Below is a small trained network, with its code and all its weights. Each question gives an input and a class and asks what happens when units are switched off, that is, made to give their printed mean instead of their output.

import numpy as np


def w(rows, s, z=0):
    codes = np.array(rows[::2]) - 128.0
    scale = np.full(codes.shape[1], s)
    scale[-1] = z or s
    return codes * scale


def f(y):
    return y / 2 * (1 + np.tanh(0.7978845608 * (y + 0.044715 * y**3)))


def log_softmax(a):
    a = a - a.max(-1, keepdims=True)
    return a - np.log(np.exp(a).sum(-1, keepdims=True))


def net(x, mask):
    res = np.array(x, float).reshape(1, 8) / 4 @ E
    y = f(res @ A[0][:, :-1].T + A[0][:, -1])
    res = res + np.where(mask, y, B[0][:, -1]) @ B[0][:, :-1]
    return log_softmax(res[-1] @ U[:, :-1].T + U[:, -1])


A, B = {}, {}
E = w([
[128,129,128],'x0',
[128,128,128],'x1',
[152,21,135],'x2',
[179,120,4],'x3',
[128,128,128],'x4',
[13,102,76],'x5',
[127,127,128],'x6',
[128,127,129],'x7',
],0.013)
A[0] = w([
[65,229,133,185],'n1',
[157,232,97,158],'n2',
[42,153,50,2],'n3',
[186,189,84,128],'n4',
[115,176,228,54],'n5',
[58,70,174,120],'n6',
[133,168,181,55],'n7',
[117,174,220,59],'n8',
[118,160,192,153],'n9',
[122,161,187,164],'n10',
[129,129,127,121],'n11',
[116,165,210,200],'n12',
[217,176,94,142],'n13',
[117,162,203,186],'n14',
[202,95,217,23],'n15',
[163,75,54,105],'n16',
[201,183,92,139],'n17',
[90,180,134,141],'n18',
[73,71,172,114],'n19',
[233,81,184,133],'n20',
[34,254,139,3],'n21',
[72,65,136,111],'n22',
[210,105,210,61],'n23',
[128,88,39,30],'n24',
[152,80,62,93],'n25',
[144,152,115,122],'n26',
[195,188,77,131],'n27',
[149,81,58,186],'n28',
],0.0099,0.01)
B[0] = w([
[201,184,102,254],'n1',
[117,118,184,229],'n2',
[250,217,130,185],'n3',
[98,101,185,201],'n4',
[202,211,157,185],'n5',
[81,68,154,196],'n6',
[147,156,147,145],'n7',
[166,190,136,179],'n8',
[138,126,92,194],'n9',
[127,120,99,196],'n10',
[122,136,125,125],'n11',
[122,94,79,240],'n12',
[112,124,188,223],'n13',
[120,110,75,225],'n14',
[86,79,49,177],'n15',
[161,149,94,198],'n16',
[91,118,215,211],'n17',
[172,155,109,178],'n18',
[95,89,156,182],'n19',
[189,182,81,232],'n20',
[86,57,15,196],'n21',
[65,57,152,179],'n22',
[137,111,42,193],'n23',
[118,84,61,173],'n24',
[159,137,91,180],'n25',
[123,119,141,139],'n26',
[100,107,179,212],'n27',
[158,178,144,236],'n28',
],0.011,0.0095)
U = w([
[234,222,138,252],'0',
[116,88,2,67],'1',
[59,84,246,103],'2',
],0.0091,0.0013)

Each question gives the input, the list of numbers given to net, and the class t.
The units are the neurons (one row each of A and B). Each row of codes is followed by its name. A weight is (code - 128) times the scale printed after its matrix; where a second scale follows, it is the last column's (A, B and U).
mask holds one flag per neuron, in row order. A switched-off neuron (its flag False) gives its mean, the last column of its row in B, instead of its output. The means were averaged over made-up inputs and are rounded, as every weight is.
A unit's drop is (log p(t) with every unit on - log p(t) with that unit switched off) / (log p(t) with every unit on - log p(t) with every unit switched off).
The circuit of an input: a set's keep is (log p(t) with only the set's units on - log p(t) with every unit switched off) / (log p(t) with every unit on - log p(t) with every unit switched off). Starting from the 12 units with the biggest drops (on a tie, the unit counted first), units are removed one at a time, each time the one whose removal leaves the highest keep (on an exact tie, the one counted first), for as long as the keep stays at least 0.8.
circuit, biggest first: the units of the circuit, biggest drop first
top k neurons: the k neurons with the biggest drops, biggest first
drop when u is switched off: that unit's drop, to one decimal
input [6,7,0,-8,-4,1,7,3], class 1: top 2 neurons : [n12 n14]
input [-3,-8,4,-5,-1,-7,2,1], class 1: circuit, biggest first : [n15]
input [-3,-3,-8,6,5,2,7,-6], class 0: top 2 neurons : [n3 n1]
input [1,0,-5,2,7,0,5,1], class 2: top 2 neurons : [n20 n3]
input [7,5,7,4,4,0,-4,4], class 0: top 2 neurons : [n28 n21]
input [4,-5,-1,1,-5,3,5,3], class 0: top 2 neurons : [n21 n12]
input [-3,4,5,-2,1,-8,2,-3], class 1: top 2 neurons : [n15 n23]
input [0,5,4,0,-3,1,1,1], class 2: drop when n4 is switched off : -0.1
input [2,-1,-1,5,6,7,-6,-7], class 0: drop when n3 is switched off : 0.5
input [5,8,4,4,7,0,3,-5], class 0: drop when n28 is switched off : 0.3
